Below is a small trained network, with its code and all its weights. Each question gives an input and a class and asks what happens when units are switched off, that is, made to give their printed mean instead of their output.

import numpy as np


def w(rows, s, z=0):
    codes = np.array(rows[::2]) - 128.0
    scale = np.full(codes.shape[1], s)
    scale[-1] = z or s
    return codes * scale


def f(y):
    return y / 2 * (1 + np.tanh(0.7978845608 * (y + 0.044715 * y**3)))


def log_softmax(a):
    a = a - a.max(-1, keepdims=True)
    return a - np.log(np.exp(a).sum(-1, keepdims=True))


def net(x, mask):
    res = np.array(x, float).reshape(1, 7) / 4 @ E
    y = f(res @ A[0][:, :-1].T + A[0][:, -1])
    res = res + np.where(mask, y, B[0][:, -1]) @ B[0][:, :-1]
    return log_softmax(res[-1] @ U[:, :-1].T + U[:, -1])


A, B = {}, {}
E = w([
[124,130,124],'x0',
[24,224,239],'x1',
[125,130,122],'x2',
[44,3,131],'x3',
[219,245,139],'x4',
[131,128,130],'x5',
[132,127,132],'x6',
],0.007)
A[0] = w([
[190,160,86,179],'n0',
[156,173,121,67],'n1',
[40,140,189,203],'n2',
[82,110,195,179],'n3',
[28,152,184,156],'n4',
[43,77,177,68],'n5',
[125,78,76,152],'n6',
[122,179,169,174],'n7',
[225,112,9,254],'n8',
[194,150,57,207],'n9',
[107,85,75,201],'n10',
[101,219,134,208],'n11',
[45,133,162,77],'n12',
[130,189,143,98],'n13',
[91,52,56,99],'n14',
[118,106,78,225],'n15',
],0.014,0.0061)
B[0] = w([
[138,107,222,195],'n0',
[169,190,180,154],'n1',
[232,158,93,218],'n2',
[254,183,50,186],'n3',
[231,189,142,213],'n4',
[251,89,91,187],'n5',
[36,51,86,171],'n6',
[138,218,112,190],'n7',
[162,6,175,250],'n8',
[180,38,252,207],'n9',
[23,77,128,179],'n10',
[124,197,107,220],'n11',
[226,137,189,171],'n12',
[97,199,161,169],'n13',
[98,42,100,186],'n14',
[34,60,175,172],'n15',
],0.0078,0.013)
U = w([
[64,61,186,247],'0',
[227,84,160,87],'1',
[159,202,61,243],'2',
[83,254,163,5],'3',
[53,41,53,3],'4',
],0.0079,0.0065)

Each question gives the input, the list of numbers given to net, and the class t.
The units are the neurons (one row each of A and B). Each row of codes is followed by its name. A weight is (code - 128) times the scale printed after its matrix; where a second scale follows, it is the last column's (A, B and U).
mask holds one flag per neuron, in row order. A switched-off neuron (its flag False) gives its mean, the last column of its row in B, instead of its output. The means were averaged over made-up inputs and are rounded, as every weight is.
A unit's drop is (log p(t) with every unit on - log p(t) with that unit switched off) / (log p(t) with every unit on - log p(t) with every unit switched off).
The circuit of an input: a set's keep is (log p(t) with only the set's units on - log p(t) with every unit switched off) / (log p(t) with every unit on - log p(t) with every unit switched off). Starting from the 12 units with the biggest drops (on a tie, the unit counted first), units are removed one at a time, each time the one whose removal leaves the highest keep (on an exact tie, the one counted first), for as long as the keep stays at least 0.8.
circuit, biggest first: the units of the circuit, biggest drop first
top k neurons: the k neurons with the biggest drops, biggest first
drop of u: that unit's drop, to one decimal
input [-5,2,1,4,4,-8,3], class 2: circuit, biggest first : (n8; n9)
input [1,6,4,-1,3,2,6], class 3: circuit, biggest first : (n8)
input [1,4,7,-1,4,-6,-7], class 3: circuit, biggest first : (n5; n8)
input [0,7,-8,-5,1,4,-2], class 3: top 2 neurons : (n13; n5)
input [6,3,7,-1,-6,4,1], class 2: top 2 neurons : (n8; n9)
input [2,1,0,-2,-5,0,5], class 2: top 3 neurons : (n8; n9; n0)
input [-1,5,6,8,3,5,-7], class 2: top 4 neurons : (n8; n9; n0; n3)
input [3,4,-6,-3,-6,-3,-8], class 2: top 3 neurons : (n8; n9; n0)
input [0,-7,1,-3,-8,5,4], class 0: drop of n14 : -0.1
input [-8,-3,5,-8,-3,2,-2], class 0: drop of n4 : 0.3
input [-4,-4,-3,4,7,-4,6], class 0: drop of n3 : 0.2
